Below is a small trained network, with its code and all its weights. Each question gives an input and a class and asks what happens when units are switched off, that is, made to give their printed mean instead of their output.

import numpy as np


def w(rows, s, z=0):
    codes = np.array(rows[::2]) - 128.0
    scale = np.full(codes.shape[1], s)
    scale[-1] = z or s
    return codes * scale


def norm(h):
    return h / np.sqrt((h * h).mean(-1, keepdims=True) + 1e-5)


def f(y):
    return np.maximum(y, 0)


def log_softmax(a):
    a = a - a.max(-1, keepdims=True)
    return a - np.log(np.exp(a).sum(-1, keepdims=True))


def net(x, mask):
    res = np.array(x, float).reshape(1, 2) / 4 @ E
    u = 0
    for l in range(2):
        y = f(norm(res) @ A[l][:, :-1].T + A[l][:, -1])
        res = res + np.where(mask[u : u + 13], y, B[l][:, -1]) @ B[l][:, :-1]
        u += 13
    return log_softmax(norm(res)[-1] @ U[:, :-1].T + U[:, -1])


A, B = {}, {}
E = w([
[212,77,117,187,78,181,254,121,194,227],'x0',
[135,93,23,46,100,236,199,135,81,101],'x1',
],0.0036)
A[0] = w([
[165,147,164,169,126,138,150,121,195,186,105],'0.n0',
[94,170,144,150,222,90,1,117,149,134,98],'0.n1',
[86,153,215,128,165,49,17,120,138,99,118],'0.n2',
[108,155,134,94,130,85,94,131,126,139,59],'0.n3',
[122,94,145,175,105,90,125,132,156,140,112],'0.n4',
[86,188,185,172,194,24,14,144,141,90,133],'0.n5',
[107,148,118,135,162,101,142,128,123,112,117],'0.n6',
[180,97,175,169,95,121,183,93,210,193,89],'0.n7',
[119,174,135,119,136,143,122,143,87,70,79],'0.n8',
[186,146,101,102,182,150,150,127,63,57,98],'0.n9',
[39,197,180,148,191,52,28,127,151,136,127],'0.n10',
[117,108,122,129,151,111,125,150,182,129,2],'0.n11',
[170,96,127,170,72,86,161,103,172,186,131],'0.n12',
],0.0055,0.0067)
B[0] = w([
[138,139,124,145,164,148,132,186,169,139,169],'0.n0',
[133,142,147,128,132,85,82,59,63,135,209],'0.n1',
[133,205,142,227,101,27,49,85,33,168,233],'0.n2',
[118,104,215,117,129,125,164,152,128,121,142],'0.n3',
[64,89,69,107,57,80,176,136,109,63,151],'0.n4',
[161,213,141,196,131,12,62,31,39,162,254],'0.n5',
[176,157,81,138,149,144,99,142,115,154,142],'0.n6',
[148,110,135,190,167,182,179,207,203,181,187],'0.n7',
[103,109,148,100,127,135,120,139,125,103,150],'0.n8',
[79,98,155,97,100,110,129,107,140,105,160],'0.n9',
[165,207,77,167,127,98,36,63,26,161,238],'0.n10',
[254,199,75,177,254,179,105,183,110,169,128],'0.n11',
[130,77,187,93,171,166,114,130,178,116,182],'0.n12',
],0.0059,0.0097)
A[1] = w([
[164,166,163,202,135,39,70,42,54,131,122],'1.n0',
[125,215,139,196,124,10,43,54,32,181,158],'1.n1',
[49,213,149,241,112,135,194,106,105,93,11],'1.n2',
[163,70,167,191,174,142,200,228,255,190,90],'1.n3',
[197,102,89,112,111,223,169,88,143,136,104],'1.n4',
[110,110,154,102,31,106,154,59,126,119,43],'1.n5',
[134,120,89,75,120,116,153,82,78,41,67],'1.n6',
[187,135,70,164,146,70,69,81,110,169,96],'1.n7',
[97,122,111,57,112,150,103,77,62,67,77],'1.n8',
[133,204,142,200,137,47,56,51,83,159,145],'1.n9',
[108,182,200,181,142,50,105,38,69,139,99],'1.n10',
[179,119,93,125,124,125,116,110,139,131,2],'1.n11',
[60,185,131,137,80,142,113,177,150,158,148],'1.n12',
],0.0054,0.0051)
B[1] = w([
[98,187,163,137,132,19,91,33,51,175,215],'1.n0',
[176,202,174,202,62,38,68,49,36,180,247],'1.n1',
[116,105,28,44,181,171,206,109,92,123,131],'1.n2',
[186,132,179,169,214,220,161,172,254,150,191],'1.n3',
[95,152,191,155,130,65,62,121,131,116,156],'1.n4',
[62,106,107,112,220,166,118,159,133,75,132],'1.n5',
[108,136,50,115,103,127,114,137,104,84,145],'1.n6',
[132,117,164,164,85,64,99,56,38,177,173],'1.n7',
[77,121,92,79,66,113,166,156,97,98,154],'1.n8',
[176,186,113,89,98,64,104,80,81,146,219],'1.n9',
[131,174,108,170,153,51,97,128,92,169,197],'1.n10',
[158,175,65,177,193,117,119,168,100,155,128],'1.n11',
[117,116,166,116,173,138,116,120,138,97,133],'1.n12',
],0.0056,0.015)
U = w([
[194,237,170,217,105,25,32,40,22,223,140],'0',
[20,88,38,16,20,170,146,164,50,31,6],'1',
[205,96,179,194,213,254,209,230,249,200,252],'2',
],0.0078,0.0019)

Each question gives the input, the list of numbers given to net, and the class t.
The units are the neurons (one row each of A and B). Each row of codes is followed by its name. A weight is (code - 128) times the scale printed after its matrix; where a second scale follows, it is the last column's (A, B and U).
mask holds one flag per neuron, layer by layer. A switched-off neuron (its flag False) gives its mean, the last column of its row in B, instead of its output. The means were averaged over made-up inputs and are rounded, as every weight is.
A unit's drop is (log p(t) with every unit on - log p(t) with that unit switched off) / (log p(t) with every unit on - log p(t) with every unit switched off).
most important unit: the unit with the biggest drop
k most important neurons: the k neurons with the biggest drops, biggest first
k most important neurons of layer l: the k neurons of layer l with the biggest drops, biggest first
drop of u: that unit's drop, to one decimal
input [2,5], class 1: most important unit	0.n7
input [4,7], class 2: 4 most important neurons of layer 0	0.n5, 0.n10, 0.n2, 0.n1
input [-3,3], class 1: 2 most important neurons	0.n5, 0.n2
input [-1,8], class 1: 2 most important neurons	0.n5, 0.n2
input [3,7], class 1: 3 most important neurons of layer 0	0.n7, 0.n5, 0.n2
input [-2,6], class 1: 3 most important neurons of layer 0	0.n5, 0.n2, 0.n10
input [5,7], class 2: 2 most important neurons of layer 0	0.n5, 0.n10
input [-3,4], class 1: 3 most important neurons of layer 0	0.n5, 0.n2, 0.n10
input [-1,4], class 1: 3 most important neurons	0.n5, 0.n2, 0.n10
input [2,7], class 1: 4 most important neurons	0.n7, 0.n5, 0.n2, 1.n1
input [3,8], class 1: 3 most important neurons	0.n7, 0.n5, 1.n1
input [-6,7], class 1: 3 most important neurons	0.n5, 0.n2, 0.n10
input [-4,7], class 1: drop of 0.n5	0.6
input [4,4], class 2: most important unit	0.n5
input [0,2], class 1: drop of 0.n5	0.9
